Below are the code and all the weights of a small trained network. Each question names an input and a target symbol and asks about switching units off, where a switched-off unit gives its printed mean instead of its output.

import numpy as np


def w(rows, s, z=0):
    codes = np.array(rows[::2]) - 128.0
    scale = np.full(codes.shape[1], s)
    scale[-1] = z or s
    return codes * scale


def f(y):
    return np.maximum(y, 0)


def softmax(a):
    e = np.exp(a - a.max(-1, keepdims=True))
    return e / e.sum(-1, keepdims=True)


def log_softmax(a):
    a = a - a.max(-1, keepdims=True)
    return a - np.log(np.exp(a).sum(-1, keepdims=True))


def net(x, mask):
    ids = ['ΓΔβζηλμξστφψω'.index(c) for c in x.split()]
    T = len(ids)
    res = E[ids] + P[:T]
    q, k, v = (res @ M[0].T for M in (Q, K, V))
    z = softmax(np.where(np.tri(T) > 0, q @ k.T / 4**0.5, -1e9)) @ v
    res = res + np.where(mask[0], z, O[0][:, -1]) @ O[0][:, :-1]
    y = f(res @ A[0][:, :-1].T + A[0][:, -1])
    res = res + np.where(mask[1:17], y, B[0][:, -1]) @ B[0][:, :-1]
    return log_softmax(res[-1] @ U[:, :-1].T + U[:, -1])


Q, K, V, O, A, B = {}, {}, {}, {}, {}, {}
E = w([
[143,97,175,225,80,140,183,103],'Γ',
[222,46,141,85,148,69,196,167],'Δ',
[165,143,199,55,100,129,75,142],'β',
[184,119,93,62,179,160,109,187],'ζ',
[136,56,108,128,179,157,129,206],'η',
[118,25,108,180,143,143,152,92],'λ',
[180,178,149,84,148,122,94,224],'μ',
[176,144,200,150,38,134,154,109],'ξ',
[48,109,221,155,110,107,137,103],'σ',
[110,88,202,151,116,134,109,179],'τ',
[152,157,176,70,164,3,205,89],'φ',
[84,128,156,97,179,97,88,115],'ψ',
[135,138,80,182,171,113,173,73],'ω',
],0.005)
P = w([
[159,118,137,189,122,42,34,115],'0',
[73,117,89,34,53,115,179,157],'1',
[207,125,211,121,213,211,177,101],'2',
[159,104,143,203,160,2,52,140],'3',
[63,140,126,112,99,71,209,241],'4',
[206,104,220,97,232,176,192,99],'5',
],0.0056)
Q[0] = w([
[166,149,66,217,105,97,162,120],'H0',
[144,114,145,164,80,98,47,159],'H0',
[67,171,27,134,3,126,69,156],'H0',
[167,141,212,139,149,230,188,124],'H0',
],0.028)
K[0] = w([
[160,161,10,187,66,151,197,89],'H0',
[76,148,154,93,2,179,110,193],'H0',
[112,185,132,223,128,226,45,128],'H0',
[209,123,215,195,156,62,221,173],'H0',
],0.019)
V[0] = w([
[77,179,155,50,196,131,45,163],'H0',
[192,38,84,112,144,176,88,247],'H0',
[35,8,113,183,171,184,126,96],'H0',
[111,90,243,139,25,132,115,135],'H0',
],0.016)
O[0] = w([
[198,126,45,156,92,123,102,169,54],'H0',
[134,2,153,178,125,159,183,172,199],'H0',
[49,48,121,100,178,157,45,143,5],'H0',
[142,105,204,69,60,66,94,119,245],'H0',
],0.013,0.0021)
A[0] = w([
[251,88,89,62,126,218,89,44,47],'N0',
[175,156,177,181,213,93,14,84,189],'N1',
[205,125,166,173,148,130,114,146,194],'N2',
[161,64,115,231,126,86,87,83,151],'N3',
[149,109,197,190,199,166,121,135,115],'N4',
[189,189,118,194,129,69,69,95,48],'N5',
[84,72,80,189,116,39,45,152,61],'N6',
[112,158,155,133,75,77,83,142,34],'N7',
[202,123,123,226,173,207,142,142,75],'N8',
[115,140,148,160,209,236,139,155,3],'N9',
[76,192,66,199,151,35,64,149,100],'N10',
[134,138,142,175,228,155,90,99,160],'N11',
[163,210,125,143,140,175,137,116,66],'N12',
[132,174,184,101,164,214,190,88,111],'N13',
[105,110,157,105,166,121,41,105,16],'N14',
[69,148,76,80,56,99,173,192,233],'N15',
],0.011,0.0047)
B[0] = w([
[104,120,60,152,96,196,72,219,150],'N0',
[83,170,109,97,87,107,26,69,233],'N1',
[159,106,89,115,203,106,105,161,254],'N2',
[182,102,132,45,106,129,108,108,207],'N3',
[92,106,171,110,180,193,145,85,228],'N4',
[139,110,63,208,133,182,187,68,210],'N5',
[100,128,128,174,101,81,220,205,174],'N6',
[127,106,195,194,162,111,127,146,191],'N7',
[52,253,155,138,118,98,145,126,217],'N8',
[230,143,170,200,49,143,108,111,173],'N9',
[139,125,160,122,177,192,110,254,176],'N10',
[82,78,75,178,176,86,124,114,184],'N11',
[168,172,182,64,181,126,154,118,172],'N12',
[138,78,84,136,86,64,180,184,220],'N13',
[201,173,115,113,71,181,187,136,167],'N14',
[55,89,124,93,84,172,173,86,222],'N15',
],0.021,0.007)
U = w([
[35,95,91,44,47,179,171,56,252],'Γ',
[84,68,164,181,189,118,228,210,103],'Δ',
[162,87,79,165,108,171,124,253,134],'β',
[133,191,151,196,56,161,132,190,45],'ζ',
[159,158,175,162,170,213,122,98,50],'η',
[216,51,100,180,87,169,110,81,76],'λ',
[106,210,159,64,155,93,122,172,48],'μ',
[188,81,145,121,78,11,86,176,129],'ξ',
[161,186,166,74,78,121,68,69,118],'σ',
[200,87,188,19,198,159,71,96,128],'τ',
[187,177,65,97,114,93,160,86,145],'φ',
[69,127,77,111,179,110,43,110,195],'ψ',
[109,123,128,216,131,48,108,59,96],'ω',
],0.0044,0.0031)

Each question gives the input, a string of symbols that net reads in full, and the target symbol t.
The units are the heads (4 rows each of Q, K, V and O) and the neurons (one row each of A and B). Each row of codes is followed by its name. A weight is (code - 128) times the scale printed after its matrix; where a second scale follows, it is the last column's (O, A, B and U).
mask holds one flag per unit, heads first, then neurons. A switched-off unit (its flag False) gives its mean, the last column of its rows in O or B, instead of its output. The means were averaged over made-up inputs and are rounded, as every weight is.
A unit's drop is (log p(t) with every unit on - log p(t) with that unit switched off) / (log p(t) with every unit on - log p(t) with every unit switched off).
The circuit of an input: a set's keep is (log p(t) with only the set's units on - log p(t) with every unit switched off) / (log p(t) with every unit on - log p(t) with every unit switched off). Starting from the 12 units with the biggest drops (on a tie, the unit counted first), units are removed one at a time, each time the one whose removal leaves the highest keep (on an exact tie, the one counted first), for as long as the keep stays at least 0.8.
units of the circuit, in order: the units of the circuit, biggest drop first
most important unit: the unit with the biggest drop
top k neurons: the k neurons with the biggest drops, biggest first
drop of u: that unit's drop, to one decimal
input τ ξ ω ψ, target ω: top 4 neurons	(N7; N5; N1; N3)
input β β τ μ τ σ, target σ: top 2 neurons	(N1; N14)
input λ Δ τ φ ω, target Γ: most important unit	N2
input ψ Δ λ, target Δ: units of the circuit, in order	(H0; N1)
input λ φ Δ Γ, target η: units of the circuit, in order	(H0; N5; N10; N12)
input Δ Γ β τ, target σ: units of the circuit, in order	(H0; N1; N14)
input μ ω Γ ξ, target ψ: units of the circuit, in order	(H0; N1; N11)
input σ ω ζ μ, target ψ: units of the circuit, in order	(N1; H0; N11)
input φ φ β, target φ: top 2 neurons	(N12; N5)
input Γ ξ ψ λ Γ β, target β: units of the circuit, in order	(N0; H0)
input ω η Δ ζ, target Δ: units of the circuit, in order	(H0; N6)
input β β Γ ξ μ φ, target φ: top 3 neurons	(N5; N12; N13)
input Δ ζ Γ ψ ω ψ, target Δ: top 2 neurons	(N1; N13)
input ψ ξ λ ζ ω η, target η: top 4 neurons	(N9; N4; N8; N13)
input ω σ β β, target ζ: top 3 neurons	(N14; N6; N7)
input ξ ω β ω Δ, target Γ: units of the circuit, in order	(N15)
input Γ ψ λ λ, target β: top 3 neurons	(N10; N6; N5)
input ω Δ ψ ω Γ, target Γ: top 2 neurons	(N15; N2)
input Δ φ Δ φ, target η: top 2 neurons	(N5; N10)
input ψ ω ω φ, target ψ: top 2 neurons	(N1; N11)
input η Δ ω φ ψ μ, target φ: top 3 neurons	(N5; N12; N13)
input Δ τ Δ ζ ω ζ, target Δ: top 3 neurons	(N13; N4; N1)
input ψ η τ η φ, target Γ: most important unit	N15
input μ Δ ω ω Δ ω, target Δ: top 2 neurons	(N13; N1)
input ζ φ ξ, target φ: drop of N12	0.5
input μ β ω, target ω: drop of N9	0.3
input ξ τ ζ Γ, target ξ: drop of H0	0.8
